Below are the code and all the weights of a small trained network. Each question names an input and a class and asks about switching units off, where a switched-off unit gives its printed mean instead of its output.

import numpy as np


def w(rows, s, z=0):
    codes = np.array(rows[::2]) - 128.0
    scale = np.full(codes.shape[1], s)
    scale[-1] = z or s
    return codes * scale


def f(y):
    return np.maximum(y, 0)


def log_softmax(a):
    a = a - a.max(-1, keepdims=True)
    return a - np.log(np.exp(a).sum(-1, keepdims=True))


def net(x, mask):
    res = np.array(x, float).reshape(1, 6) / 4 @ E
    y = f(res @ A[0][:, :-1].T + A[0][:, -1])
    res = res + np.where(mask, y, B[0][:, -1]) @ B[0][:, :-1]
    return log_softmax(res[-1] @ U[:, :-1].T + U[:, -1])


A, B = {}, {}
E = w([
[13,176,124,168,163],'x0',
[84,8,110,164,82],'x1',
[128,128,129,128,125],'x2',
[128,129,126,128,128],'x3',
[177,155,85,254,127],'x4',
[128,128,131,128,129],'x5',
],0.0087)
A[0] = w([
[108,181,114,181,130,106],'n1',
[154,127,123,117,132,138],'n2',
[33,144,139,140,145,97],'n3',
[182,121,105,228,132,59],'n4',
[129,184,112,147,151,125],'n5',
[118,198,128,153,142,120],'n6',
[63,21,116,203,88,2],'n7',
[87,153,105,143,155,139],'n8',
[202,136,121,125,116,45],'n9',
[61,142,144,18,135,108],'n10',
[126,100,127,122,122,131],'n11',
[168,113,112,197,132,42],'n12',
[140,46,140,106,121,134],'n13',
[153,142,119,90,141,73],'n14',
[175,219,132,69,151,146],'n15',
[108,101,130,158,118,55],'n16',
[97,135,134,137,133,133],'n17',
[93,74,109,161,101,169],'n18',
[111,182,117,179,138,107],'n19',
[77,27,112,184,97,150],'n20',
[24,139,115,139,138,14],'n21',
[41,151,141,150,130,132],'n22',
[255,115,144,119,108,66],'n23',
[117,46,128,112,110,151],'n24',
[159,160,116,80,144,75],'n25',
[133,81,137,109,122,137],'n26',
[112,113,120,149,124,65],'n27',
[141,115,113,166,129,110],'n28',
[125,85,132,103,114,116],'n29',
[231,110,121,102,99,194],'n30',
[116,218,125,196,139,110],'n31',
[200,107,101,245,144,194],'n32',
[152,38,130,53,113,147],'n33',
[177,115,111,214,130,30],'n34',
],0.014,0.0081)
B[0] = w([
[116,65,106,139,126,174],'n1',
[131,149,138,125,129,148],'n2',
[156,219,163,120,125,185],'n3',
[165,184,200,108,145,193],'n4',
[104,85,99,131,126,170],'n5',
[104,76,99,134,117,175],'n6',
[107,255,59,148,89,195],'n7',
[117,98,102,134,119,171],'n8',
[103,157,82,140,114,152],'n9',
[136,250,115,144,119,216],'n10',
[129,105,125,132,129,147],'n11',
[143,138,188,113,154,163],'n12',
[116,58,128,139,131,181],'n13',
[131,123,150,117,142,143],'n14',
[152,231,166,122,125,213],'n15',
[113,150,100,138,120,140],'n16',
[125,145,116,132,122,152],'n17',
[146,96,163,120,150,194],'n18',
[113,64,107,128,116,174],'n19',
[161,150,200,103,153,222],'n20',
[170,138,200,97,165,167],'n21',
[123,198,107,135,113,192],'n22',
[107,219,83,143,104,190],'n23',
[123,49,123,124,138,189],'n24',
[140,136,161,126,150,154],'n25',
[125,87,125,125,132,162],'n26',
[111,137,111,135,120,135],'n27',
[140,163,139,124,127,154],'n28',
[127,88,128,135,128,158],'n29',
[160,155,201,111,158,218],'n30',
[114,37,86,137,119,199],'n31',
[89,182,49,144,97,250],'n32',
[125,26,135,123,139,208],'n33',
[164,141,195,109,157,173],'n34',
],0.037,0.013)
U = w([
[171,123,214,90,165,254],'0',
[108,164,89,148,84,58],'1',
[93,7,107,133,122,75],'2',
],0.012,0.0009)

Each question gives the input, the list of numbers given to net, and the class t.
The units are the neurons (one row each of A and B). Each row of codes is followed by its name. A weight is (code - 128) times the scale printed after its matrix; where a second scale follows, it is the last column's (A, B and U).
mask holds one flag per neuron, in row order. A switched-off neuron (its flag False) gives its mean, the last column of its row in B, instead of its output. The means were averaged over made-up inputs and are rounded, as every weight is.
A unit's drop is (log p(t) with every unit on - log p(t) with that unit switched off) / (log p(t) with every unit on - log p(t) with every unit switched off).
The circuit of an input: a set's keep is (log p(t) with only the set's units on - log p(t) with every unit switched off) / (log p(t) with every unit on - log p(t) with every unit switched off). Starting from the 12 units with the biggest drops (on a tie, the unit counted first), units are removed one at a time, each time the one whose removal leaves the highest keep (on an exact tie, the one counted first), for as long as the keep stays at least 0.8.
circuit, biggest first: the units of the circuit, biggest drop first
unit that matters most: the unit with the biggest drop
top k neurons: the k neurons with the biggest drops, biggest first
drop of u: that unit's drop, to one decimal
input [-2,3,-7,-1,8,-5], class 0: circuit, biggest first -> [n34]
input [0,-8,-7,-5,3,0], class 1: top 4 neurons -> [n15 n33 n24 n13]
input [-6,-1,0,2,5,4], class 1: top 3 neurons -> [n32 n23 n20]
input [5,7,1,6,-3,4], class 0: top 3 neurons -> [n20 n32 n21]
input [-7,-5,-5,-3,1,-3], class 1: top 2 neurons -> [n23 n20]
input [7,6,0,-1,-1,0], class 0: top 3 neurons -> [n20 n21 n32]
input [-5,6,0,-7,8,6], class 0: top 4 neurons -> [n34 n4 n20 n12]
input [5,5,-7,2,-3,-8], class 0: top 3 neurons -> [n32 n20 n21]
input [3,-4,0,1,-8,-2], class 1: top 3 neurons -> [n10 n20 n30]
input [-3,7,6,-2,8,-4], class 0: top 2 neurons -> [n20 n34]
input [2,-2,5,6,1,2], class 2: top 2 neurons -> [n10 n7]
input [8,5,6,8,-3,6], class 0: top 2 neurons -> [n21 n32]
input [7,5,4,-3,-4,3], class 0: top 2 neurons -> [n21 n32]
input [3,-6,2,-1,-1,5], class 1: unit that matters most -> n15
input [-3,-5,-1,-7,1,-8], class 1: drop of n9 -> 0.1
input [0,3,0,2,7,3], class 0: drop of n20 -> 2.2
input [4,-2,7,-3,-3,4], class 1: drop of n20 -> 0.1
